Below are the code and all the weights of a small trained network. Each question names an input and a class and asks about switching units off, where a switched-off unit gives its printed mean instead of its output.

import numpy as np


def w(rows, s, z=0):
    codes = np.array(rows[::2]) - 128.0
    scale = np.full(codes.shape[1], s)
    scale[-1] = z or s
    return codes * scale


def f(y):
    return np.maximum(y, 0)


def log_softmax(a):
    a = a - a.max(-1, keepdims=True)
    return a - np.log(np.exp(a).sum(-1, keepdims=True))


def net(x, mask):
    res = np.array(x, float).reshape(1, 6) / 4 @ E
    y = f(res @ A[0][:, :-1].T + A[0][:, -1])
    res = res + np.where(mask, y, B[0][:, -1]) @ B[0][:, :-1]
    return log_softmax(res[-1] @ U[:, :-1].T + U[:, -1])


A, B = {}, {}
E = w([
[254,47,178,207,154,211,99,171],'x0',
[177,196,14,77,233,183,2,126],'x1',
[121,136,144,124,149,139,129,131],'x2',
[129,136,131,129,127,132,133,128],'x3',
[125,133,134,129,130,134,128,128],'x4',
[131,136,125,134,118,132,133,127],'x5',
],0.0099)
A[0] = w([
[58,153,96,86,125,99,143,105,30],'neuron 0',
[211,102,154,154,137,163,122,132,54],'neuron 1',
[72,58,220,140,124,86,194,122,154],'neuron 2',
[117,123,114,129,143,117,135,133,82],'neuron 3',
[180,79,120,149,141,126,114,149,3],'neuron 4',
[10,204,67,86,124,66,151,129,13],'neuron 5',
[184,101,136,155,139,160,128,120,62],'neuron 6',
[92,100,196,156,61,106,186,132,164],'neuron 7',
[183,202,4,82,194,175,54,122,146],'neuron 8',
[224,105,157,163,145,165,128,124,35],'neuron 9',
],0.019,0.0035)
B[0] = w([
[190,52,159,132,141,172,95,185,200],'neuron 0',
[113,54,153,101,104,186,94,132,190],'neuron 1',
[134,198,77,158,86,81,172,117,240],'neuron 2',
[130,58,76,50,82,73,101,122,134],'neuron 3',
[134,128,180,100,161,193,134,166,166],'neuron 4',
[139,65,185,68,154,247,61,117,252],'neuron 5',
[141,106,144,117,124,175,80,134,173],'neuron 6',
[94,171,97,163,163,44,155,118,236],'neuron 7',
[104,198,84,169,101,4,208,111,254],'neuron 8',
[135,90,157,92,162,198,73,112,196],'neuron 9',
],0.013,0.028)
U = w([
[130,233,72,191,105,36,185,96,250],'0',
[177,60,205,110,137,254,7,128,6],'1',
],0.006,0.0025)

Each question gives the input, the list of numbers given to net, and the class t.
The units are the neurons (one row each of A and B). Each row of codes is followed by its name. A weight is (code - 128) times the scale printed after its matrix; where a second scale follows, it is the last column's (A, B and U).
mask holds one flag per neuron, in row order. A switched-off neuron (its flag False) gives its mean, the last column of its row in B, instead of its output. The means were averaged over made-up inputs and are rounded, as every weight is.
A unit's drop is (log p(t) with every unit on - log p(t) with that unit switched off) / (log p(t) with every unit on - log p(t) with every unit switched off).
most important unit: the unit with the biggest drop
top k neurons: the k neurons with the biggest drops, biggest first
drop of u: that unit's drop, to one decimal
input [-7,-3,4,8,-7,-5], class 1: most important unit	neuron 5
input [-2,1,-2,1,4,1], class 1: top 2 neurons	(neuron 2; neuron 7)
input [2,-2,-7,8,-5,0], class 0: top 2 neurons	(neuron 5; neuron 0)
input [6,6,7,-4,1,-2], class 0: top 2 neurons	(neuron 8; neuron 5)
input [8,-8,-5,3,-4,1], class 0: top 2 neurons	(neuron 2; neuron 7)
input [-8,-6,1,-4,-3,5], class 1: top 2 neurons	(neuron 5; neuron 8)
input [3,-3,6,0,3,-5], class 0: top 3 neurons	(neuron 5; neuron 0; neuron 2)
input [-4,-2,1,4,4,-6], class 1: drop of neuron 8	1.6
input [-6,-2,-5,-4,8,5], class 1: drop of neuron 1	0.0
input [3,8,-4,7,-2,6], class 0: drop of neuron 8	3.3
input [5,7,-1,8,7,-4], class 0: drop of neuron 8	5.2
